Here is a tiny trained network, its code and every weight. The questions are about switching its units off for an input and a target symbol, where a switched-off unit gives its printed mean instead of its output.

import numpy as np


def w(rows, s, z=0):
    codes = np.array(rows[::2]) - 128.0
    scale = np.full(codes.shape[1], s)
    scale[-1] = z or s
    return codes * scale


def f(y):
    return np.maximum(y, 0)


def softmax(a):
    e = np.exp(a - a.max(-1, keepdims=True))
    return e / e.sum(-1, keepdims=True)


def log_softmax(a):
    a = a - a.max(-1, keepdims=True)
    return a - np.log(np.exp(a).sum(-1, keepdims=True))


def net(x, mask):
    ids = ['αγζηθσφ'.index(c) for c in x.split()]
    T = len(ids)
    res = E[ids] + P[:T]
    u = 0
    for l in range(2):
        q, k, v = (res @ M[l].T for M in (Q, K, V))
        z = softmax(np.where(np.tri(T) > 0, q @ k.T / 4**0.5, -1e9)) @ v
        res = res + np.where(mask[u], z, O[l][:, -1]) @ O[l][:, :-1]
        u += 1
        y = f(res @ A[l][:, :-1].T + A[l][:, -1])
        res = res + np.where(mask[u : u + 8], y, B[l][:, -1]) @ B[l][:, :-1]
        u += 8
    return log_softmax(res[-1] @ U[:, :-1].T + U[:, -1])


Q, K, V, O, A, B = {}, {}, {}, {}, {}, {}
E = w([
[188,122,191,78,153,143,106,178],'α',
[157,78,89,65,182,50,141,125],'γ',
[117,108,64,110,157,242,65,60],'ζ',
[110,120,31,81,251,144,110,49],'η',
[245,197,39,45,70,92,127,205],'θ',
[82,183,119,47,156,62,162,112],'σ',
[56,147,197,94,69,55,105,206],'φ',
],0.011)
P = w([
[205,207,125,253,138,140,226,96],'0',
[112,134,122,172,123,138,58,31],'1',
[162,70,166,112,57,86,114,123],'2',
[95,181,160,67,156,221,134,182],'3',
[117,139,98,179,148,140,42,51],'4',
[155,48,142,103,35,64,143,128],'5',
[81,166,139,56,180,217,112,215],'6',
[112,145,76,169,155,139,16,73],'7',
[146,26,142,91,56,63,125,110],'8',
[68,158,126,5,224,227,96,212],'9',
[111,138,48,158,163,145,1,106],'10',
[141,26,137,63,58,52,115,105],'11',
[96,174,156,51,219,223,143,201],'12',
],0.0082)
Q[0] = w([
[36,2,172,73,115,96,98,34],'0.h0',
[220,187,83,201,112,39,48,114],'0.h0',
[130,151,114,14,202,146,62,236],'0.h0',
[100,142,116,108,134,255,188,106],'0.h0',
],0.007)
K[0] = w([
[61,24,190,45,131,181,109,101],'0.h0',
[144,254,52,64,167,114,31,108],'0.h0',
[102,93,170,172,159,143,66,108],'0.h0',
[157,148,152,169,96,136,185,59],'0.h0',
],0.0086)
V[0] = w([
[132,99,97,132,96,60,113,131],'0.h0',
[69,190,85,18,205,139,25,232],'0.h0',
[215,132,96,153,26,123,86,152],'0.h0',
[135,68,89,3,150,113,61,152],'0.h0',
],0.0056)
O[0] = w([
[106,94,94,158,168,120,186,148,131],'0.h0',
[53,108,30,69,45,233,11,112,238],'0.h0',
[228,148,131,6,95,134,193,120,109],'0.h0',
[84,67,103,30,3,176,84,72,253],'0.h0',
],0.0052,0.0032)
A[0] = w([
[61,56,140,120,98,83,185,146,51],'0.n0',
[161,59,165,128,15,166,91,92,247],'0.n1',
[114,164,14,114,96,151,48,141,99],'0.n2',
[122,100,194,135,7,46,73,192,64],'0.n3',
[182,107,157,2,166,171,155,114,189],'0.n4',
[180,68,238,108,83,135,150,78,2],'0.n5',
[194,70,188,234,126,161,163,85,29],'0.n6',
[171,99,162,206,120,171,50,92,83],'0.n7',
],0.0075,0.0047)
B[0] = w([
[159,57,172,102,62,175,81,141,143],'0.n0',
[134,148,122,168,95,38,148,195,252],'0.n1',
[93,97,174,130,125,140,146,112,251],'0.n2',
[59,128,122,228,168,201,143,96,176],'0.n3',
[97,124,106,215,74,139,96,193,254],'0.n4',
[117,152,119,175,22,185,134,2,133],'0.n5',
[216,103,163,52,77,168,131,97,135],'0.n6',
[197,115,157,169,143,183,196,192,150],'0.n7',
],0.01,0.0079)
Q[1] = w([
[82,254,87,44,136,218,144,175],'1.h0',
[138,223,120,17,172,243,132,245],'1.h0',
[132,189,228,100,101,162,182,177],'1.h0',
[170,129,25,147,158,156,95,106],'1.h0',
],0.0082)
K[1] = w([
[213,242,108,194,141,149,249,68],'1.h0',
[255,234,204,149,115,117,228,118],'1.h0',
[142,231,206,209,113,153,195,165],'1.h0',
[191,86,83,49,81,159,116,111],'1.h0',
],0.0092)
V[1] = w([
[157,169,89,110,189,38,213,143],'1.h0',
[190,72,255,86,118,115,125,152],'1.h0',
[100,224,170,159,95,85,134,248],'1.h0',
[205,140,17,114,52,166,153,136],'1.h0',
],0.0088)
O[1] = w([
[153,140,143,160,118,103,91,75,100],'1.h0',
[197,54,169,110,90,169,155,83,88],'1.h0',
[145,104,253,125,164,128,120,181,253],'1.h0',
[95,201,90,129,86,138,199,83,147],'1.h0',
],0.012,0.0038)
A[1] = w([
[109,126,154,109,248,119,28,138,47],'1.n0',
[156,167,137,91,107,159,68,76,103],'1.n1',
[83,175,53,103,89,172,164,13,136],'1.n2',
[63,119,150,1,213,129,91,5,79],'1.n3',
[155,90,146,108,58,195,222,132,40],'1.n4',
[135,133,161,60,14,55,101,122,70],'1.n5',
[81,244,85,166,66,114,108,110,253],'1.n6',
[153,166,131,150,152,216,66,58,65],'1.n7',
],0.0081,0.0052)
B[1] = w([
[60,175,99,130,79,135,159,171,192],'1.n0',
[136,132,90,168,131,92,177,95,143],'1.n1',
[169,164,73,106,63,167,53,207,202],'1.n2',
[168,180,196,84,25,190,214,83,141],'1.n3',
[76,173,81,92,204,129,81,108,170],'1.n4',
[192,109,106,255,91,136,137,72,164],'1.n5',
[96,65,110,57,171,111,177,119,248],'1.n6',
[133,58,158,121,94,35,120,141,151],'1.n7',
],0.0095,0.012)
U = w([
[106,121,114,183,210,255,131,90,254],'α',
[131,86,131,165,43,139,153,99,114],'γ',
[135,151,116,126,104,189,120,137,65],'ζ',
[110,90,109,92,193,89,94,118,146],'η',
[100,144,171,75,90,140,163,97,94],'θ',
[80,200,124,175,120,134,69,103,99],'σ',
[175,98,176,62,129,140,113,180,111],'φ',
],0.0087,0.0061)

Each question gives the input, a string of symbols that net reads in full, and the target symbol t.
The units are the heads (4 rows each of Q, K, V and O) and the neurons (one row each of A and B). Each row of codes is followed by its name. A weight is (code - 128) times the scale printed after its matrix; where a second scale follows, it is the last column's (O, A, B and U).
mask holds one flag per unit, layer by layer, with each layer's heads first. A switched-off unit (its flag False) gives its mean, the last column of its rows in O or B, instead of its output. The means were averaged over made-up inputs and are rounded, as every weight is.
A unit's drop is (log p(t) with every unit on - log p(t) with that unit switched off) / (log p(t) with every unit on - log p(t) with every unit switched off).
The circuit of an input: a set's keep is (log p(t) with only the set's units on - log p(t) with every unit switched off) / (log p(t) with every unit on - log p(t) with every unit switched off). Starting from the 12 units with the biggest drops (on a tie, the unit counted first), units are removed one at a time, each time the one whose removal leaves the highest keep (on an exact tie, the one counted first), for as long as the keep stays at least 0.8.
units of the circuit, in order: the units of the circuit, biggest drop first
most important unit: the unit with the biggest drop
k most important neurons: the k neurons with the biggest drops, biggest first
k most important neurons of layer l: the k neurons of layer l with the biggest drops, biggest first
input σ σ ζ γ ζ ζ ζ φ φ θ γ φ η, target σ: units of the circuit, in order	1.h0; 1.n0; 1.n6
input θ α σ σ φ θ γ θ γ ζ γ ζ φ, target θ: most important neuron of layer 1	1.n6
input α θ ζ ζ φ φ α, target α: 2 most important neurons	0.n6; 1.n4
input ζ ζ θ γ η ζ ζ η α, target η: units of the circuit, in order	1.h0; 1.n6; 0.n1; 0.h0
input η φ ζ φ η φ ζ, target η: units of the circuit, in order	1.n6; 1.h0
input θ γ γ γ γ γ φ γ φ θ α, target φ: 2 most important neurons	0.n1; 0.n2
input σ θ ζ α η γ α ζ η σ, target σ: units of the circuit, in order	1.h0; 1.n0; 1.n6
input σ η η ζ ζ α σ σ γ γ θ, target γ: 2 most important neurons of layer 0	0.n3; 0.n4
input γ σ σ γ ζ φ σ σ ζ, target φ: units of the circuit, in order	1.h0; 0.n7; 0.n0
input θ σ α ζ α γ γ, target θ: units of the circuit, in order	1.h0; 0.h0
input η φ ζ σ θ η θ ζ φ σ ζ γ φ, target η: units of the circuit, in order	1.n6; 1.h0; 0.n2
input γ θ γ α ζ η φ γ φ, target φ: 4 most important neurons	0.n1; 0.n0; 0.n3; 1.n5
input η η ζ θ γ ζ σ ζ θ γ ζ η η, target η: units of the circuit, in order	1.n6; 0.n4; 1.h0; 1.n5
input φ γ φ ζ α α γ, target φ: units of the circuit, in order	1.h0
input σ ζ γ σ, target σ: units of the circuit, in order	1.h0; 0.h0; 1.n0; 1.n6
input η γ σ γ η σ θ ζ ζ, target η: units of the circuit, in order	1.h0; 1.n6
input γ ζ η φ η, target ζ: 3 most important neurons	1.n2; 0.n1; 1.n3
input γ σ φ γ, target γ: 3 most important neurons	0.n6; 0.n3; 0.n4
input σ γ θ γ, target σ: 3 most important neurons	1.n6; 0.n2; 1.n0
input γ ζ σ σ σ α σ ζ φ θ φ γ σ, target γ: most important unit	0.h0
input ζ α γ γ φ θ σ σ ζ γ, target ζ: 2 most important neurons of layer 0	0.n6; 0.n1
input ζ γ α α η σ, target η: 2 most important neurons of layer 0	0.n2; 0.n1
input θ η φ ζ φ γ σ γ ζ η ζ θ, target η: 3 most important neurons	1.n6; 0.n1; 0.n4
input σ σ φ σ ζ ζ φ η σ ζ, target σ: 2 most important neurons	1.n0; 1.n6
input σ θ α η ζ ζ θ ζ γ η γ ζ η, target σ: 4 most important neurons	0.n4; 1.n0; 1.n6; 0.n2
input γ θ α φ ζ α γ σ γ γ, target γ: 2 most important neurons	0.n6; 0.n3
input γ ζ φ ζ θ ζ γ γ γ α ζ φ φ, target γ: most important unit	0.h0
input η σ θ η ζ η θ γ ζ η γ σ γ, target η: 2 most important neurons	1.n6; 0.n4
input γ γ φ γ φ γ α ζ σ σ σ, target θ: 3 most important neurons	1.n3; 0.n4; 0.n2
input α ζ η ζ γ γ φ, target α: 3 most important neurons	1.n4; 0.n6; 0.n3
